Here is a tiny trained network, its code and every weight. The questions are about switching its units off for an input and a target symbol, where a switched-off unit gives its printed mean instead of its output.

import numpy as np


def w(rows, s, z=0):
    codes = np.array(rows[::2]) - 128.0
    scale = np.full(codes.shape[1], s)
    scale[-1] = z or s
    return codes * scale


def f(y):
    return np.maximum(y, 0)


def softmax(a):
    e = np.exp(a - a.max(-1, keepdims=True))
    return e / e.sum(-1, keepdims=True)


def log_softmax(a):
    a = a - a.max(-1, keepdims=True)
    return a - np.log(np.exp(a).sum(-1, keepdims=True))


def net(x, mask):
    ids = ['αγδεζηθλμξπφψ'.index(c) for c in x.split()]
    T = len(ids)
    res = E[ids] + P[:T]
    u = 0
    for l in range(3):
        q, k, v = (res @ M[l].T for M in (Q, K, V))
        z = softmax(np.where(np.tri(T) > 0, q @ k.T / 4**0.5, -1e9)) @ v
        res = res + np.where(mask[u], z, O[l][:, -1]) @ O[l][:, :-1]
        u += 1
        y = f(res @ A[l][:, :-1].T + A[l][:, -1])
        res = res + np.where(mask[u : u + 4], y, B[l][:, -1]) @ B[l][:, :-1]
        u += 4
    return log_softmax(res[-1] @ U[:, :-1].T + U[:, -1])


Q, K, V, O, A, B = {}, {}, {}, {}, {}, {}
E = w([
[200,119,62,166,85,43],'α',
[105,37,192,101,112,110],'γ',
[105,26,169,166,132,106],'δ',
[107,163,218,87,106,107],'ε',
[195,217,171,170,72,104],'ζ',
[166,122,89,49,167,30],'η',
[88,113,203,67,88,121],'θ',
[94,153,117,135,21,54],'λ',
[217,98,106,71,184,125],'μ',
[86,102,190,112,164,52],'ξ',
[212,115,132,186,116,153],'π',
[167,168,184,112,196,154],'φ',
[74,109,250,126,137,138],'ψ',
],0.019)
P = w([
[36,142,71,147,100,254],'0',
[181,68,191,132,107,129],'1',
[195,71,192,139,124,102],'2',
[201,82,198,131,89,136],'3',
[205,89,199,133,75,152],'4',
[193,83,198,133,84,147],'5',
[206,51,189,166,116,117],'6',
[200,76,197,159,99,138],'7',
],0.0056)
Q[0] = w([
[94,203,4,189,70,106],'0.h1',
[233,149,78,190,197,184],'0.h1',
[130,106,177,145,1,164],'0.h1',
[208,103,121,140,107,69],'0.h1',
],0.0091)
K[0] = w([
[195,111,173,157,16,43],'0.h1',
[255,142,194,172,123,125],'0.h1',
[103,162,62,172,63,188],'0.h1',
[167,92,28,146,145,107],'0.h1',
],0.0075)
V[0] = w([
[79,151,140,118,142,107],'0.h1',
[140,107,124,254,181,96],'0.h1',
[109,73,149,195,161,119],'0.h1',
[152,133,153,172,141,132],'0.h1',
],0.0097)
O[0] = w([
[11,173,106,254,126,189,3],'0.h1',
[132,206,136,110,11,201,203],'0.h1',
[99,146,131,31,70,215,141],'0.h1',
[212,134,144,164,122,132,193],'0.h1',
],0.0085,0.0023)
A[0] = w([
[136,63,115,136,45,109,80],'0.n1',
[146,25,237,200,75,88,251],'0.n2',
[191,254,97,194,76,41,216],'0.n3',
[82,55,11,233,102,153,192],'0.n4',
],0.0058,0.0018)
B[0] = w([
[103,142,106,108,164,102,177],'0.n1',
[134,222,169,119,89,122,248],'0.n2',
[123,4,84,190,37,130,215],'0.n3',
[99,167,187,63,157,93,140],'0.n4',
],0.012,0.011)
Q[1] = w([
[197,141,185,82,155,163],'1.h1',
[156,136,124,192,156,217],'1.h1',
[53,201,255,62,44,89],'1.h1',
[65,152,175,70,140,105],'1.h1',
],0.0095)
K[1] = w([
[254,176,102,179,210,214],'1.h1',
[141,233,210,149,132,194],'1.h1',
[33,113,66,198,137,223],'1.h1',
[43,110,85,142,196,169],'1.h1',
],0.0091)
V[1] = w([
[137,157,126,172,147,254],'1.h1',
[118,71,122,61,103,187],'1.h1',
[80,106,184,120,95,145],'1.h1',
[104,193,68,69,103,71],'1.h1',
],0.0099)
O[1] = w([
[170,213,121,157,117,67,8],'1.h1',
[21,195,85,3,164,133,145],'1.h1',
[31,141,74,134,171,253,153],'1.h1',
[137,106,100,155,2,28,126],'1.h1',
],0.01,0.011)
A[1] = w([
[104,12,26,104,135,120,7],'1.n1',
[134,147,152,49,193,230,166],'1.n2',
[106,2,169,132,170,237,122],'1.n3',
[24,78,116,68,146,166,98],'1.n4',
],0.0053,0.0019)
B[1] = w([
[173,169,68,155,150,65,255],'1.n1',
[125,163,77,112,250,96,218],'1.n2',
[158,157,143,131,133,103,242],'1.n3',
[107,66,113,169,113,69,215],'1.n4',
],0.012,0.0081)
Q[2] = w([
[136,183,92,97,153,35],'2.h1',
[3,52,141,109,151,94],'2.h1',
[76,212,131,186,135,120],'2.h1',
[114,133,227,109,158,126],'2.h1',
],0.0077)
K[2] = w([
[159,136,43,97,220,136],'2.h1',
[1,103,148,142,133,10],'2.h1',
[92,125,82,209,204,206],'2.h1',
[60,104,136,149,193,191],'2.h1',
],0.0081)
V[2] = w([
[116,159,3,123,213,108],'2.h1',
[208,99,93,52,192,116],'2.h1',
[203,249,107,42,124,148],'2.h1',
[125,58,129,26,111,165],'2.h1',
],0.006)
O[2] = w([
[72,109,115,119,175,158,253],'2.h1',
[120,83,206,124,149,115,221],'2.h1',
[67,138,63,155,171,57,3],'2.h1',
[195,93,123,2,48,77,84],'2.h1',
],0.0081,0.0049)
A[2] = w([
[2,232,184,103,53,127,114],'2.n1',
[113,107,99,205,2,106,23],'2.n2',
[189,152,24,55,113,126,255],'2.n3',
[140,147,46,60,208,104,157],'2.n4',
],0.0076,0.0061)
B[2] = w([
[137,62,34,164,130,85,184],'2.n1',
[137,148,112,33,196,135,255],'2.n2',
[113,113,173,247,176,163,223],'2.n3',
[189,175,150,84,12,150,214],'2.n4',
],0.013,0.016)
U = w([
[102,165,115,160,150,61,100],'α',
[124,76,117,162,30,81,142],'γ',
[160,142,162,94,103,114,85],'δ',
[138,158,140,208,49,148,253],'ε',
[83,104,174,116,172,171,132],'ζ',
[88,145,150,103,146,64,111],'η',
[150,71,49,162,146,158,124],'θ',
[171,94,123,113,88,254,111],'λ',
[142,187,88,127,107,53,87],'μ',
[142,129,70,126,60,143,97],'ξ',
[108,124,109,36,161,148,108],'π',
[134,207,149,102,187,110,124],'φ',
[121,176,83,127,147,142,124],'ψ',
],0.0089,0.0075)

Each question gives the input, a string of symbols that net reads in full, and the target symbol t.
The units are the heads (4 rows each of Q, K, V and O) and the neurons (one row each of A and B). Each row of codes is followed by its name. A weight is (code - 128) times the scale printed after its matrix; where a second scale follows, it is the last column's (O, A, B and U).
mask holds one flag per unit, layer by layer, with each layer's heads first. A switched-off unit (its flag False) gives its mean, the last column of its rows in O or B, instead of its output. The means were averaged over made-up inputs and are rounded, as every weight is.
A unit's drop is (log p(t) with every unit on - log p(t) with that unit switched off) / (log p(t) with every unit on - log p(t) with every unit switched off).
The circuit of an input: a set's keep is (log p(t) with only the set's units on - log p(t) with every unit switched off) / (log p(t) with every unit on - log p(t) with every unit switched off). Starting from the 12 units with the biggest drops (on a tie, the unit counted first), units are removed one at a time, each time the one whose removal leaves the highest keep (on an exact tie, the one counted first), for as long as the keep stays at least 0.8.
units of the circuit, in order: the units of the circuit, biggest drop first
top k neurons: the k neurons with the biggest drops, biggest first
top k neurons in layer l: the k neurons of layer l with the biggest drops, biggest first
input θ θ π ε, target ζ: units of the circuit, in order	0.h1; 1.h1
input ζ π μ α ε γ, target φ: units of the circuit, in order	1.h1; 0.n3; 0.n2
input α α ζ γ ξ ε, target γ: units of the circuit, in order	1.h1
input ζ γ θ γ α α ε, target φ: units of the circuit, in order	1.h1; 0.n3; 0.n2
input α α ε μ ξ θ λ θ, target γ: top 2 neurons	0.n3; 2.n2
input γ α δ ε ε, target π: top 2 neurons in layer 1	1.n2; 1.n4
input ε η α π α ε θ, target ε: units of the circuit, in order	0.h1; 1.h1; 2.n2; 0.n3
input ε μ θ, target ε: top 3 neurons	2.n2; 0.n3; 1.n2
input μ α φ π η δ, target η: top 2 neurons in layer 0	0.n2; 0.n3
input α ε ε λ, target π: units of the circuit, in order	2.n2; 1.h1; 0.n3; 1.n2
input α δ α α ψ ψ η, target γ: units of the circuit, in order	2.n2; 1.h1
input ψ ξ ξ π γ γ γ ε, target ψ: top 3 neurons	1.n2; 2.n1; 2.n4
input π ε θ φ ψ γ γ ε, target μ: top 2 neurons	2.n1; 2.n4
input ε α μ θ γ π γ, target ε: units of the circuit, in order	2.n2; 0.n2
input ε ζ ε ψ, target ε: units of the circuit, in order	2.n2
input δ ε γ θ ε, target ξ: top 4 neurons	2.n4; 1.n2; 2.n1; 2.n2
input α δ γ, target γ: top 3 neurons	0.n3; 2.n2; 0.n2
input α λ θ γ, target γ: top 2 neurons	0.n3; 0.n2
input α ψ ε α ψ, target γ: top 4 neurons	0.n2; 0.n3; 2.n2; 2.n1
input ξ ξ μ π ψ, target θ: units of the circuit, in order	2.n1; 0.h1; 1.h1
input ξ ε γ ε ε α ε γ, target θ: top neuron	2.n1
input η ψ φ α α λ θ, target δ: top 2 neurons in layer 1	1.n2; 1.n1
input δ δ ε α, target θ: top 2 neurons	0.n3; 1.n1
input δ ε π λ γ φ, target φ: top 4 neurons	0.n3; 1.n4; 0.n2; 1.n2
input δ α ψ θ, target ξ: top 3 neurons	2.n4; 1.n2; 2.n1
input λ ε δ, target λ: top 2 neurons in layer 0	0.n4; 0.n2
